Below are the code and all the weights of a small trained network. Each question names an input and a class and asks about switching units off, where a switched-off unit gives its printed mean instead of its output.

import numpy as np


def w(rows, s, z=0):
    codes = np.array(rows[::2]) - 128.0
    scale = np.full(codes.shape[1], s)
    scale[-1] = z or s
    return codes * scale


def norm(h):
    return h / np.sqrt((h * h).mean(-1, keepdims=True) + 1e-5)


def f(y):
    return np.maximum(y, 0)


def log_softmax(a):
    a = a - a.max(-1, keepdims=True)
    return a - np.log(np.exp(a).sum(-1, keepdims=True))


def net(x, mask):
    res = np.array(x, float).reshape(1, 5) / 4 @ E
    u = 0
    for l in range(3):
        y = f(norm(res) @ A[l][:, :-1].T + A[l][:, -1])
        res = res + np.where(mask[u : u + 4], y, B[l][:, -1]) @ B[l][:, :-1]
        u += 4
    return log_softmax(norm(res)[-1] @ U[:, :-1].T + U[:, -1])


A, B = {}, {}
E = w([
[138,172,233,64,101,167,82,215],'x0',
[98,112,133,81,71,124,133,91],'x1',
[80,159,127,132,255,211,217,95],'x2',
[111,146,140,107,105,97,134,120],'x3',
[167,201,130,183,40,152,189,140],'x4',
],0.0078)
A[0] = w([
[126,223,74,188,46,190,144,141,205],'L0N0',
[138,76,103,121,186,121,137,154,253],'L0N1',
[191,55,33,195,47,17,23,142,167],'L0N2',
[214,70,124,123,40,74,1,210,87],'L0N3',
],0.0088,0.0022)
B[0] = w([
[136,178,135,166,114,187,194,120,212],'L0N0',
[105,110,134,85,62,89,100,111,183],'L0N1',
[76,250,124,128,112,183,84,101,251],'L0N2',
[185,12,145,140,159,87,157,114,255],'L0N3',
],0.012,0.0095)
A[1] = w([
[122,174,45,190,117,110,189,117,25],'L1N0',
[109,187,69,143,95,143,57,105,164],'L1N1',
[93,144,9,104,171,108,110,61,49],'L1N2',
[135,187,151,45,151,193,92,167,2],'L1N3',
],0.013,0.00063)
B[1] = w([
[156,79,73,10,131,110,144,82,252],'L1N0',
[45,126,138,101,166,174,98,197,228],'L1N1',
[125,156,168,230,128,79,172,149,255],'L1N2',
[63,145,105,142,130,123,63,138,206],'L1N3',
],0.013,0.0073)
A[2] = w([
[120,237,63,138,80,193,176,127,195],'L2N0',
[247,160,114,117,38,206,194,164,47],'L2N1',
[151,133,158,207,25,160,154,176,81],'L2N2',
[159,211,136,42,110,220,122,187,7],'L2N3',
],0.014,0.0019)
B[2] = w([
[236,91,144,104,128,168,97,153,249],'L2N0',
[7,118,138,133,172,51,116,124,223],'L2N1',
[151,154,108,187,159,120,215,136,170],'L2N2',
[162,193,105,195,51,158,113,138,212],'L2N3',
],0.013,0.012)
U = w([
[9,169,137,142,154,138,37,154,102],'0',
[99,140,139,205,148,51,211,124,252],'1',
[184,221,88,156,76,215,125,157,158],'2',
[165,129,53,70,140,152,222,76,27],'3',
[180,60,174,117,118,84,74,124,69],'4',
],0.012,0.0028)

Each question gives the input, the list of numbers given to net, and the class t.
The units are the neurons (one row each of A and B). Each row of codes is followed by its name. A weight is (code - 128) times the scale printed after its matrix; where a second scale follows, it is the last column's (A, B and U).
mask holds one flag per neuron, layer by layer. A switched-off neuron (its flag False) gives its mean, the last column of its row in B, instead of its output. The means were averaged over made-up inputs and are rounded, as every weight is.
A unit's drop is (log p(t) with every unit on - log p(t) with that unit switched off) / (log p(t) with every unit on - log p(t) with every unit switched off).
The circuit of an input: a set's keep is (log p(t) with only the set's units on - log p(t) with every unit switched off) / (log p(t) with every unit on - log p(t) with every unit switched off). Starting from all 12 units, units are removed one at a time, each time the one whose removal leaves the highest keep (on an exact tie, the one counted first), for as long as the keep stays at least 0.8.
circuit, biggest first: the units of the circuit, biggest drop first
unit that matters most: the unit with the biggest drop
k most important neurons: the k neurons with the biggest drops, biggest first
k most important neurons of layer l: the k neurons of layer l with the biggest drops, biggest first
input [3,2,-2,-1,7], class 1: unit that matters most : L2N1
input [0,0,4,-2,-8], class 1: circuit, biggest first : [L0N2; L1N2; L0N3]
input [-3,2,-7,-3,-8], class 0: 2 most important neurons : [L0N2; L1N1]
input [0,1,-3,2,0], class 0: 2 most important neurons of layer 2 : [L2N0; L2N3]
input [-1,5,1,3,3], class 3: circuit, biggest first : [L0N2; L1N0; L0N3]
input [2,-8,3,0,0], class 0: 3 most important neurons : [L0N3; L1N3; L0N0]
input [7,5,-3,-5,0], class 4: 2 most important neurons : [L0N3; L1N2]
input [-7,0,-1,-3,0], class 0: 3 most important neurons : [L1N1; L0N0; L1N2]
input [-1,4,6,-7,8], class 3: 2 most important neurons of layer 2 : [L2N1; L2N0]
input [-2,-3,2,-2,1], class 3: 2 most important neurons of layer 0 : [L0N2; L0N3]
input [-1,4,-6,-7,-8], class 0: 2 most important neurons : [L0N2; L2N0]
input [0,5,7,-5,2], class 3: 3 most important neurons : [L0N2; L1N1; L1N0]
input [1,-5,-4,-2,4], class 1: 2 most important neurons of layer 2 : [L2N1; L2N2]
input [-3,3,3,-4,-6], class 1: 3 most important neurons : [L0N2; L1N2; L0N3]
input [7,6,0,-5,-8], class 4: circuit, biggest first : [L0N2]
input [6,3,-4,4,5], class 1: 2 most important neurons : [L0N3; L2N2]
input [1,-8,-1,-3,7], class 1: 2 most important neurons : [L0N2; L2N1]
input [-3,4,5,-4,3], class 3: 2 most important neurons : [L0N2; L1N0]
input [7,-5,-1,7,1], class 1: 2 most important neurons of layer 2 : [L2N0; L2N2]
input [6,-3,0,2,-4], class 4: 2 most important neurons : [L0N2; L2N1]
input [-2,6,7,6,7], class 3: 3 most important neurons : [L0N2; L1N0; L2N1]
input [-6,5,-5,5,-2], class 0: 3 most important neurons : [L0N2; L1N1; L0N0]
input [-7,3,-6,6,-6], class 0: 2 most important neurons : [L0N2; L1N1]
input [3,8,-3,-7,0], class 4: most important neuron of layer 2 : [L2N1]
input [8,8,0,3,-2], class 4: 3 most important neurons of layer 0 : [L0N2; L0N0; L0N3]
input [-7,-5,-8,-5,2], class 2: circuit, biggest first : [L0N2; L2N0]
input [-5,6,-8,5,-7], class 0: circuit, biggest first : [L0N2]
